Below is a small trained network, with its code and all its weights. Each question gives an input and a class and asks what happens when units are switched off, that is, made to give their printed mean instead of their output.

import numpy as np


def w(rows, s, z=0):
    codes = np.array(rows[::2]) - 128.0
    scale = np.full(codes.shape[1], s)
    scale[-1] = z or s
    return codes * scale


def norm(h):
    return h / np.sqrt((h * h).mean(-1, keepdims=True) + 1e-5)


def f(y):
    return np.maximum(y, 0)


def log_softmax(a):
    a = a - a.max(-1, keepdims=True)
    return a - np.log(np.exp(a).sum(-1, keepdims=True))


def net(x, mask):
    res = np.array(x, float).reshape(1, 7) / 4 @ E
    u = 0
    for l in range(2):
        y = f(norm(res) @ A[l][:, :-1].T + A[l][:, -1])
        res = res + np.where(mask[u : u + 6], y, B[l][:, -1]) @ B[l][:, :-1]
        u += 6
    return log_softmax(norm(res)[-1] @ U[:, :-1].T + U[:, -1])


A, B = {}, {}
E = w([
[127,128,127,127],'x0',
[69,2,182,150],'x1',
[127,129,128,129],'x2',
[108,148,194,202],'x3',
[119,97,34,193],'x4',
[127,126,129,129],'x5',
[125,127,127,129],'x6',
],0.0061)
A[0] = w([
[153,140,60,235,177],'0.n1',
[95,65,89,152,2],'0.n2',
[93,1,106,147,71],'0.n3',
[104,19,161,33,44],'0.n4',
[214,180,107,134,75],'0.n5',
[204,249,206,28,111],'0.n6',
],0.0077,0.0035)
B[0] = w([
[135,213,122,124,222],'0.n1',
[224,15,92,122,156],'0.n2',
[195,130,189,156,215],'0.n3',
[170,254,174,28,200],'0.n4',
[83,83,182,91,181],'0.n5',
[176,73,131,174,255],'0.n6',
],0.0094,0.0057)
A[1] = w([
[139,107,253,124,119],'1.n1',
[37,107,245,89,2],'1.n2',
[233,167,83,90,17],'1.n3',
[91,142,148,95,78],'1.n4',
[120,149,2,83,22],'1.n5',
[180,52,118,73,67],'1.n6',
],0.0088,0.0043)
B[1] = w([
[64,116,105,160,254],'1.n1',
[46,122,9,95,156],'1.n2',
[67,74,108,130,210],'1.n3',
[157,138,128,116,133],'1.n4',
[44,90,143,124,164],'1.n5',
[192,148,70,90,181],'1.n6',
],0.011,0.0064)
U = w([
[233,30,78,72,156],'0',
[32,97,52,121,190],'1',
[148,100,185,247,195],'2',
[162,251,70,183,4],'3',
[139,135,243,11,58],'4',
],0.015,0.0041)

Each question gives the input, the list of numbers given to net, and the class t.
The units are the neurons (one row each of A and B). Each row of codes is followed by its name. A weight is (code - 128) times the scale printed after its matrix; where a second scale follows, it is the last column's (A, B and U).
mask holds one flag per neuron, layer by layer. A switched-off neuron (its flag False) gives its mean, the last column of its row in B, instead of its output. The means were averaged over made-up inputs and are rounded, as every weight is.
A unit's drop is (log p(t) with every unit on - log p(t) with that unit switched off) / (log p(t) with every unit on - log p(t) with every unit switched off).
The circuit of an input: a set's keep is (log p(t) with only the set's units on - log p(t) with every unit switched off) / (log p(t) with every unit on - log p(t) with every unit switched off). Starting from all 12 units, units are removed one at a time, each time the one whose removal leaves the highest keep (on an exact tie, the one counted first), for as long as the keep stays at least 0.8.
circuit, biggest first: the units of the circuit, biggest drop first
k most important neurons: the k neurons with the biggest drops, biggest first
k most important neurons of layer l: the k neurons of layer l with the biggest drops, biggest first
input [-5,-6,-7,2,-1,0,-8], class 2: circuit, biggest first : (0.n6; 0.n5)
input [-7,-6,-6,0,-4,-1,8], class 0: circuit, biggest first : (0.n6)
input [-6,0,7,7,-7,0,-7], class 2: 3 most important neurons : (0.n6; 0.n5; 1.n3)
input [-8,-8,8,7,-3,-5,-1], class 2: circuit, biggest first : (0.n6; 0.n4)
input [-8,1,-2,0,4,4,-8], class 0: 2 most important neurons : (0.n2; 1.n1)
input [-1,-8,-2,-5,-8,-7,7], class 0: 2 most important neurons of layer 0 : (0.n6; 0.n4)
input [-7,1,-1,7,-8,6,-6], class 1: circuit, biggest first : (1.n2; 0.n3)
input [-8,8,-3,0,3,4,-8], class 0: 3 most important neurons of layer 0 : (0.n2; 0.n1; 0.n4)
input [4,8,1,2,-3,-5,-6], class 1: 2 most important neurons : (1.n2; 1.n1)
input [-6,3,3,1,-7,-2,5], class 1: 4 most important neurons : (1.n2; 1.n1; 0.n3; 0.n1)
input [-5,6,6,-2,-2,3,-8], class 4: 2 most important neurons : (0.n4; 0.n3)
input [4,0,8,3,3,-3,-3], class 3: 2 most important neurons of layer 0 : (0.n1; 0.n6)
input [-7,-8,-6,0,8,-3,6], class 1: 4 most important neurons : (1.n5; 0.n3; 0.n4; 0.n5)
input [8,2,1,2,-5,-5,5], class 1: circuit, biggest first : (1.n2)
input [8,1,-5,-3,2,2,0], class 0: 2 most important neurons of layer 0 : (0.n2; 0.n3)
input [0,2,6,-8,0,3,-2], class 4: 2 most important neurons : (0.n4; 0.n6)
input [0,-5,-1,7,0,-8,5], class 2: 2 most important neurons of layer 1 : (1.n6; 1.n2)
input [5,2,7,0,2,-1,8], class 0: 2 most important neurons : (0.n2; 1.n6)
input [5,7,-2,7,-1,-5,8], class 1: 2 most important neurons : (1.n2; 0.n6)
input [1,-5,-4,-7,7,-7,-3], class 1: circuit, biggest first : (1.n5)
input [-6,-2,-3,3,-2,-6,1], class 2: 2 most important neurons : (0.n6; 0.n2)
